Each row is followed by its band, which names the range that a hidden value of the row falls in. A new part has a new value, new ranges and new names.
97 59 124 -58 -139 233 110 -180 59 108 -71 -31 -168 231 56 -38 -36 -89
 -2 -60 -240 53 242 -120 53 -228 65 111 99 194 -65 -31 -182 54 265 124
 -38 82 -179 -1 -103 57 43 -125 125 -216 138 247 180 -160 -23 -152 438
 -14 -24 : fedel
-291 -119 198 -12 -155 36 25 -58 186 -29 67 128 252 322 -276 -33 43 27
 -166 255 -295 424 19 -61 232 -27 100 -140 -153 -75 163 -51 -201 41 91
 -32 -27 14 205 145 272 -93 -92 90 -18 -26 -149 -71 -3 370 -104 41 130
 -181 -190 : rogok
353 90 42 -100 190 -290 101 -50 205 -219 190 -34 161 453 -197 190 -87
 -111 314 64 -228 61 -371 271 -21 -135 -57 139 -152 77 217 -31 -5 -232
 -240 120 131 187 -78 -14 13 -104 -125 49 43 111 216 43 213 -257 -45 46
 161 3 -62 : pafed
52 14 0 10 -275 47 304 60 254 230 59 -152 364 25 -129 261 -145 105 172
 -276 -98 269 -233 -36 -88 89 -19 233 168 -192 194 23 31 -11 -22 -167
 -52 281 -257 137 -48 -102 -3 219 55 140 -82 77 128 -148 -45 154 -84 96
 -32 : rogok
78 -49 65 -119 -230 93 -28 -109 -154 70 -46 84 -136 22 137 32 15 -108 -5
 -1 -210 -102 4 -191 18 -137 50 156 31 96 -58 13 -100 178 160 113 -163
 -10 -333 -136 -59 -75 163 -318 181 -207 12 105 231 -264 79 -56 361 -36
 84 : gumi
187 29 -48 35 -26 -153 235 123 376 32 64 -63 328 306 -85 236 -146 -8 311
 -217 -117 179 -452 239 -62 -11 -158 365 -40 7 278 67 -76 -232 -179 91
 -29 392 -141 -26 -1 -153 -90 139 -10 131 0 -1 161 -335 -9 -15 4 107
 -119 : pafed
-369 34 113 82 -232 -35 -26 6 219 -127 237 106 159 202 -16 -54 -94 -78
 -120 263 -188 217 16 -25 183 135 93 -209 -169 -197 125 128 63 102 88
 -336 -98 -69 261 33 130 63 -126 97 -98 12 -17 -114 -35 295 -337 -73 80
 -21 121 : gozu
-213 -312 20 14 -91 214 107 -72 206 157 -259 237 94 229 -234 -81 208 -47
 -116 -16 -120 237 -335 -259 78 -214 115 -20 65 95 131 -36 -210 -194 158
 245 -156 114 191 99 325 -247 57 130 -66 -63 -279 -191 -30 219 131 -91
 -13 -158 -571 : gozu
-162 -209 77 10 103 34 5 -44 77 -12 -99 233 85 284 -328 -120 334 4 100
 -1 -95 211 -381 -163 249 -239 75 -10 -59 123 178 1 -217 -135 127 25
 -193 113 181 150 258 -252 143 251 -31 29 -188 -177 25 85 163 54 -26 -50
 -526 : guf
-65 -54 288 180 -100 204 200 -83 -231 -71 283 -196 -166 31 -56 54 -186 1
 -83 -82 -187 -251 54 -178 -117 56 -42 -128 -111 168 163 96 212 192 -118
 -98 -208 65 -315 -71 -158 11 -92 17 66 -226 -291 69 135 142 -191 -17
 142 -303 -251 : pafed
2 118 273 144 -313 317 297 -237 -141 27 211 -152 -184 -206 70 -105 -45
 -126 -207 -95 29 -227 243 -332 -325 117 -35 -122 -45 148 276 297 -9 169
 -224 8 -215 134 -5 1 -7 -167 -8 187 -139 -218 -299 -91 -93 -141 -177
 -53 41 -94 -180 : zisim
-29 -13 285 -290 -6 -93 120 -202 19 -188 177 -137 -47 -51 -200 98 -124
 144 104 -124 -45 -385 143 20 -39 109 -102 -27 28 54 -183 29 -255 212 31
 -93 -81 16 66 253 166 62 -243 -213 -44 -115 192 -378 133 52 401 -98 22
 -316 426 : fedel
-286 -166 12 51 -3 -6 -203 -87 292 -85 -186 153 -8 140 -126 201 -168
 -216 -93 -133 -110 29 -271 -146 48 -147 14 38 165 270 -21 -49 143 -195
 244 194 -158 22 210 165 255 -28 148 -34 -284 45 -16 -90 25 328 153 -452
 -101 -81 -323 : zisim
-294 -23 199 85 -349 44 -220 252 135 -173 101 246 276 137 209 -56 -237
 -184 -114 313 -93 231 154 -108 171 176 98 -46 -286 -364 172 116 -1 165
 -46 -205 -180 -93 134 -206 163 67 -104 -157 -140 -128 -148 -134 -95 66
 -302 -137 96 50 -4 : guf
-365 -414 -5 -67 -60 85 -173 -3 174 35 -204 178 87 46 -340 -24 119 13
 -31 -98 -80 169 -330 -160 249 -43 187 -16 -14 -3 131 -40 -79 -55 119
 125 -141 5 236 86 280 -235 87 131 -144 -66 -349 -330 -82 251 290 38
 -207 -57 -638 : rogok
42 -42 9 -80 -270 -47 239 36 267 182 110 -132 359 12 -165 265 -98 154
 268 -245 -190 287 -363 -55 -13 101 1 196 54 -212 224 23 92 -15 -84 -118
 -150 231 -176 145 -8 -112 -9 223 100 243 -15 42 63 -132 56 111 -134 45
 -6 : pilil
-207 -1 -15 36 -124 107 -91 -196 413 126 -88 -230 -95 -97 -46 -15 -93 79
 -10 -79 -57 50 259 105 224 45 168 144 -14 58 -100 -38 -75 -37 45 128
 112 -23 -10 49 -58 26 -246 -45 -14 -326 52 161 -104 -52 55 -23 68 68
 -57 : pilil
-61 -105 39 -159 -179 159 -15 -209 138 103 -42 -98 -94 -23 -67 42 -53 91
 -33 -107 -211 92 234 21 195 -67 143 68 43 36 -98 -156 -135 93 155 108 4
 16 -116 -25 -135 129 -109 -201 119 -281 102 251 68 -90 85 -8 242 21 -10 : zisim
77 47 -10 -15 -189 3 333 35 296 172 109 -155 264 102 -228 222 -137 90
 183 -352 -106 200 -264 114 -64 68 -96 215 190 -118 207 38 -43 -58 -9
 -178 -9 347 -109 142 -92 -84 -36 284 -8 119 -32 57 131 -196 -32 134 -81
 137 -8 : Zufip
-233 -82 199 9 -246 17 -56 32 53 -11 66 196 235 317 -185 0 -15 -75 -168
 342 -384 417 -61 -156 228 -60 105 -157 -121 -196 108 -73 -77 92 160
 -124 -11 -71 54 81 219 -71 -3 -7 77 9 -118 44 62 333 -193 28 215 -228
 -94 : gumi
356 183 49 -60 186 -366 108 -88 259 -228 229 -87 168 409 -195 235 -120
 -112 320 59 -246 60 -396 323 -33 -121 -151 142 -155 99 182 -25 -22 -275
 -250 110 185 227 -30 62 35 -83 -175 61 24 169 301 98 189 -277 -36 -41
 141 -67 62 : gozu
77 -113 14 -9 137 194 290 173 -337 -65 181 -208 -5 30 154 -73 -93 -22
 351 -197 257 -229 64 -10 36 92 -163 -26 -216 -41 261 -38 205 384 -87
 -251 -121 79 -314 -288 -274 328 -342 3 104 -100 152 -161 323 -171 15 35
 -137 -145 -292 : Zufip
-162 272 -51 244 15 -56 -164 -173 355 180 -78 -263 -252 -327 -217 -74 78
 29 14 -83 173 -178 92 185 307 -7 7 159 186 -25 -262 -71 -57 -139 32
 -180 302 -100 -40 216 -110 -65 -263 92 -29 -395 158 381 -152 -253 22
 164 -149 106 216 : pafed
-107 -89 176 -198 -27 -143 6 -46 7 -180 145 -115 -65 -77 -225 86 -137
 100 98 -209 -34 -430 40 125 44 185 -50 98 27 43 -127 134 -257 243 34
 -143 -69 70 -30 139 80 -85 -100 -193 -71 -201 -58 -468 178 -20 384 63
 21 -152 286 : pilil
-345 -294 -60 -8 -47 -57 -238 -126 274 -59 -169 158 48 63 -78 198 -63
 -113 18 -68 -169 55 -501 -241 75 -103 126 -4 28 186 -8 3 220 -192 201
 199 -221 -38 179 140 318 -114 160 -7 -175 149 -86 -239 -12 336 236 -381
 -136 -155 -401 : rogok
-126 559 -30 431 -40 -209 -244 49 322 294 -98 -200 -423 -349 -174 -141
 75 -226 164 6 194 -404 -245 -54 299 -41 -134 208 362 -157 -354 73 297
 -152 121 -434 210 -327 -108 364 -68 -207 -123 236 22 -189 361 442 -188
 -270 -26 22 -341 11 623 : Zufip
254 -71 90 -278 155 -104 73 27 150 -156 88 140 97 407 -388 137 -45 -58
 138 -51 -27 -67 -160 183 -12 -98 101 178 153 -21 212 -125 54 -63 -194
 22 -105 -13 -103 -75 -44 -137 10 -12 -53 -151 64 -20 205 -133 -29 331
 -8 370 -15 : zisim
-331 -268 -94 -19 -21 -15 -240 -101 186 -77 -149 117 38 -27 -102 141 -51
 -143 -11 -109 -35 75 -319 -157 133 -55 106 -47 30 127 46 -45 171 -84
 186 104 -111 -20 226 92 226 -22 110 25 -230 80 -53 -212 -2 257 209 -272
 -203 -56 -452 : pilil
278 96 8 -138 268 -261 44 -256 126 -344 264 -17 -48 342 -208 84 -6 -180
 95 157 -35 -199 -176 315 -122 -68 45 6 -136 208 240 41 41 -160 -344 130
 161 27 57 -107 5 -171 -122 38 -122 -121 126 -111 175 -226 -149 202 127
 191 -63 : pilil
-18 -128 26 107 132 148 290 164 -253 -68 218 -218 -16 82 148 -19 -128 11
 317 -193 151 -254 -82 -4 21 94 -183 -10 -239 52 244 22 274 292 -89 -222
 -198 108 -348 -260 -250 268 -323 15 114 -80 47 -137 310 -49 -41 -49
 -102 -226 -293 : zisim
-311 -223 35 -20 -57 6 40 -7 99 19 67 163 92 226 -425 -103 224 76 -42 15
 -199 242 -311 0 316 -46 98 -133 -29 -85 169 -4 -158 20 161 -218 -89 65
 221 109 126 -169 30 257 -3 -30 -244 -157 35 228 -9 230 -24 -26 -298 : gozu
80 85 261 -129 185 -1 274 -58 -43 -157 155 -262 43 83 -124 18 -125 82
 307 -123 122 -270 224 7 2 44 -175 -44 -40 40 -77 -35 -155 215 37 -209
 39 81 -42 261 82 230 -391 -28 6 -7 364 -296 223 55 302 -117 -59 -390
 196 : fedel
169 -108 137 -335 193 -107 -40 -99 39 -230 114 153 62 252 -473 125 45 -6
 4 -12 84 -121 16 188 14 -53 139 144 128 52 231 -159 -2 46 -270 47 -121
 -101 -69 -70 -4 -198 56 -56 -134 -285 -41 -59 170 -115 32 488 -75 461
 -57 : rogok
-242 -378 34 -109 29 74 -199 -95 162 -53 -238 171 110 46 -320 50 95 -15
 -14 -121 -71 217 -232 -139 225 -146 141 -22 -22 100 91 -144 -172 -134
 114 250 -75 83 275 132 304 -122 73 46 -185 -35 -200 -217 -69 183 367
 -104 -153 -98 -689 : guf
53 -48 160 -298 255 -151 -62 -145 170 -245 96 166 71 257 -415 232 -12 33
 57 -112 113 -112 -58 165 35 -116 -29 171 200 180 130 -224 89 -36 -135
 31 -271 -95 40 61 58 -25 30 -70 -209 -142 185 49 148 -8 106 152 -188
 397 96 : fedel
129 64 115 -118 278 -31 316 -160 -71 -187 164 -314 88 37 -60 88 -108 90
 245 -126 191 -208 239 220 -6 11 -276 -56 -106 126 -62 -170 -248 167 -7
 -107 234 197 -59 138 8 365 -534 -140 3 -65 444 -165 318 -57 256 -122
 -13 -406 111 : Zufip
-1 100 306 172 -101 215 159 -242 -273 -100 305 -232 -276 -80 -54 -6 -140
 -100 -169 -91 -95 -246 196 -126 -173 41 -170 -162 -136 269 240 117 82
 198 -174 -16 -60 106 -102 -57 -138 -20 -89 119 -83 -259 -241 119 44 -80
 -178 -54 107 -241 -304 : div
90 21 -5 2 -195 -83 224 -5 344 104 82 -124 329 98 -116 299 -177 69 160
 -205 -168 207 -320 103 -102 58 -64 249 62 -83 170 31 -35 -145 -113 6 1
 309 -162 91 15 -128 -67 112 9 115 -47 58 104 -194 -20 36 -3 41 -7 : pilil
-300 11 149 63 -169 -45 -18 -9 137 -65 149 147 170 256 -190 17 -38 -59
 -195 186 -251 327 -44 69 235 -9 -114 -117 -102 -71 134 -55 -144 68 140
 -174 -11 46 228 65 153 29 -99 37 -76 -27 -36 82 46 222 -203 -77 105
 -129 20 : fedel
259 51 109 -257 230 -251 56 -154 213 -266 231 -4 40 382 -383 163 -86 -37
 142 49 -87 -123 -183 354 -44 -55 -34 84 -21 68 185 -104 2 -131 -299 85
 103 6 59 -27 13 -109 -199 10 -92 -116 177 -32 150 -175 -21 226 18 169
 75 : div
25 -56 23 63 122 126 304 51 -262 -100 241 -270 -45 17 166 -43 -124 -47
 272 -91 167 -278 29 -28 -33 113 -145 -126 -247 31 199 24 257 307 -104
 -213 -58 54 -254 -191 -193 296 -390 7 92 -54 169 -184 284 -15 -42 -70
 -86 -306 -194 : gozu
-298 -61 347 115 -420 156 -200 308 318 -175 48 348 457 189 412 0 -277 34
 64 306 -99 212 85 -356 80 133 316 37 -242 -540 -39 199 7 -26 -2 -354
 -474 -95 -42 -144 235 106 -64 -233 -51 -111 -230 -171 -190 46 -347 -216
 220 115 85 : guf
-324 -56 147 73 -299 34 -45 109 126 -35 99 183 205 257 -98 -32 -103 -129
 -236 251 -255 316 33 -51 190 76 56 -102 -114 -189 173 49 -83 145 113
 -172 -58 -20 140 -21 166 -58 -29 0 -69 -81 -198 -68 30 280 -267 -3 146
 -70 -40 : pilil
-234 36 46 42 -15 81 -68 -330 469 90 -15 -283 -153 -43 -163 36 -83 204
 -4 -132 -116 34 208 202 248 -25 80 94 13 155 -181 -115 -106 -135 93 86
 148 10 57 144 -80 100 -323 11 -17 -331 107 289 -114 -19 56 -62 89 2 -32 : div
-44 -140 18 -261 -238 -68 18 -189 -125 -35 110 6 -159 -214 40 100 -27 9
 6 -64 -153 -376 -155 -115 -47 81 19 -26 33 -21 -157 64 -33 238 80 -32
 -167 -66 -125 -43 22 -15 -27 -354 108 -132 76 -228 177 -104 247 -69 129
 -205 377 : pafed
-368 -33 116 92 -268 16 -109 18 99 -98 160 142 200 173 -30 7 -127 -104
 -266 293 -206 295 92 -6 184 104 77 -158 -156 -177 135 18 -8 155 100
 -232 1 -64 121 -56 117 28 -71 -35 -87 -113 -167 -9 36 273 -346 16 152
 -34 -36 : gumi
333 170 52 -7 209 -349 76 -30 280 -240 190 -59 188 534 -133 224 -155
 -159 323 88 -241 57 -390 317 -66 -126 -121 242 -187 181 235 53 -6 -274
 -246 173 147 226 -112 1 57 -180 -94 66 -1 137 183 10 240 -266 -78 -29
 205 3 -50 : gumi
-242 -355 44 -97 -26 88 20 -49 167 81 -148 206 121 186 -411 -78 243 81
 -29 -30 -148 270 -375 -84 251 -143 55 -49 -53 -4 169 -119 -258 -118 75
 161 -110 92 276 92 285 -210 -45 153 -39 -58 -245 -191 -60 169 239 58
 -117 -159 -536 : Zufip
410 157 131 -259 246 -256 39 -188 29 -308 256 59 -45 383 -264 76 31 -165
 243 173 -101 -161 -214 148 -65 -168 28 -19 -51 51 171 -57 96 -113 -263
 5 62 -72 16 -7 4 -96 -70 40 -2 5 336 18 173 -270 -69 181 103 141 117 : fedel
-260 59 -63 156 -39 74 -34 -193 494 142 -62 -267 -107 -93 -75 -44 -28
 129 25 -155 54 -16 173 203 224 59 111 210 18 124 -89 40 -104 -114 33 33
 108 51 -2 80 -85 -37 -256 87 -62 -353 -12 134 -104 -109 7 43 5 164 -59 : pilil
161 146 246 -190 231 -14 273 -147 -154 -197 237 -312 56 97 -37 6 -74 58
 422 -20 93 -137 267 -56 47 -5 -169 -168 -170 24 -11 -103 -27 284 39
 -248 83 18 -25 253 40 377 -425 32 85 154 597 -183 249 27 260 -161 -45
 -439 159 : div
434 132 44 -131 221 -281 94 -134 127 -271 195 30 60 385 -147 98 -2 -200
 193 174 -91 -72 -280 309 -108 -144 -109 117 -208 132 276 -33 -79 -229
 -416 266 153 128 0 -147 42 -157 -196 -43 -24 -51 224 32 160 -415 -80 79
 146 59 -29 : gozu
-310 -260 -67 -43 34 12 -183 -180 200 -83 -138 114 -18 5 -174 187 -57
 -103 -41 -177 -53 25 -312 -149 99 -124 91 -81 152 198 -32 -110 184 -137
 254 79 -131 -6 227 159 189 48 113 16 -232 65 12 -120 32 318 200 -307
 -178 -57 -391 : zisim
-130 3 48 -99 -139 95 -105 -226 211 127 4 -168 -173 -80 -97 9 -38 115 67
 -63 -175 39 141 -4 265 -38 129 38 27 -26 -134 -138 56 67 136 -19 21
 -136 -63 50 -136 117 -172 -52 120 -227 193 305 -42 -81 66 3 89 14 71 : div
-320 -264 -93 -25 21 8 -208 -168 211 -80 -160 133 43 -39 -77 240 -77 -89
 -41 -182 -14 69 -314 -131 102 -129 36 -29 119 202 -34 -159 188 -149 234
 122 -168 13 186 100 183 114 83 -72 -232 64 51 -37 35 259 195 -381 -192
 -43 -376 : zisim
-88 33 298 154 -121 240 -4 -257 293 -325 157 366 415 44 648 18 81 340 84
 393 169 -1 11 -316 -169 -143 407 -149 -248 -387 -341 89 -216 -448 -97
 -450 -392 20 -118 -174 175 303 -260 -335 30 -311 -101 82 -194 -354 -566
 -129 482 205 102 : Zufip
-40 32 6 -35 -430 244 334 -189 70 224 142 -221 123 -327 -22 32 -5 43 11
 -256 64 96 55 -292 -215 227 156 -50 127 -187 263 228 71 185 -73 -241
 -96 168 -18 143 -48 -142 57 388 -66 64 -180 -160 -60 -160 -77 217 -164
 161 -121 : rogok
279 168 -37 -61 184 -274 137 -177 299 -228 246 -138 93 377 -134 234 -196
 -130 190 -17 -137 -4 -281 448 -122 -56 -183 120 -117 173 217 -14 -14
 -243 -236 127 277 245 58 -59 -41 -19 -246 75 -109 37 239 51 204 -309
 -132 -33 127 57 -22 : div
-297 55 106 134 -270 69 9 55 117 -53 141 170 155 181 71 -105 -52 -175
 -184 283 -108 249 67 -110 135 67 39 -174 -136 -197 166 94 7 118 92 -268
 -88 -47 197 -45 129 52 -93 55 -94 -46 -41 -34 -15 187 -374 -95 99 -21
 32 : gozu
-9 -12 -67 7 -470 215 388 -41 227 307 56 -164 220 -135 10 192 -170 19 24
 -329 -96 195 -158 -199 -225 149 70 77 249 -207 190 131 116 42 50 -176
 -96 269 -140 96 -91 -57 41 255 -1 125 -123 7 53 -101 -134 41 -68 101
 -41 : gozu
220 -86 70 -357 198 -166 -69 -60 -25 -301 219 116 -52 280 -401 86 -25
 -104 108 -13 -7 -173 -82 255 57 -29 103 35 24 1 265 -123 130 82 -254
 -26 -57 -107 15 -172 -124 -73 2 -27 -102 -193 99 -63 188 -178 -18 386
 -48 403 -47 : Zufip
-278 -390 44 -93 -79 109 -133 -32 238 71 -273 208 137 103 -245 83 29 1
 -27 -77 -158 252 -373 -207 186 -158 52 4 1 25 59 -190 -69 -165 140 299
 -162 23 229 93 338 -85 -23 -21 -103 4 -147 -128 -89 250 324 -251 -170
 -240 -554 : fedel
10 -97 58 -128 -235 156 68 -33 -130 73 -6 73 -201 109 -16 23 -42 -75 -25
 -226 -240 -179 37 -133 34 -97 111 139 239 100 -87 97 -131 233 347 -115
 -209 90 -300 -67 -181 -58 292 -194 121 -231 -106 -8 318 -145 48 41 394
 110 95 : pafed
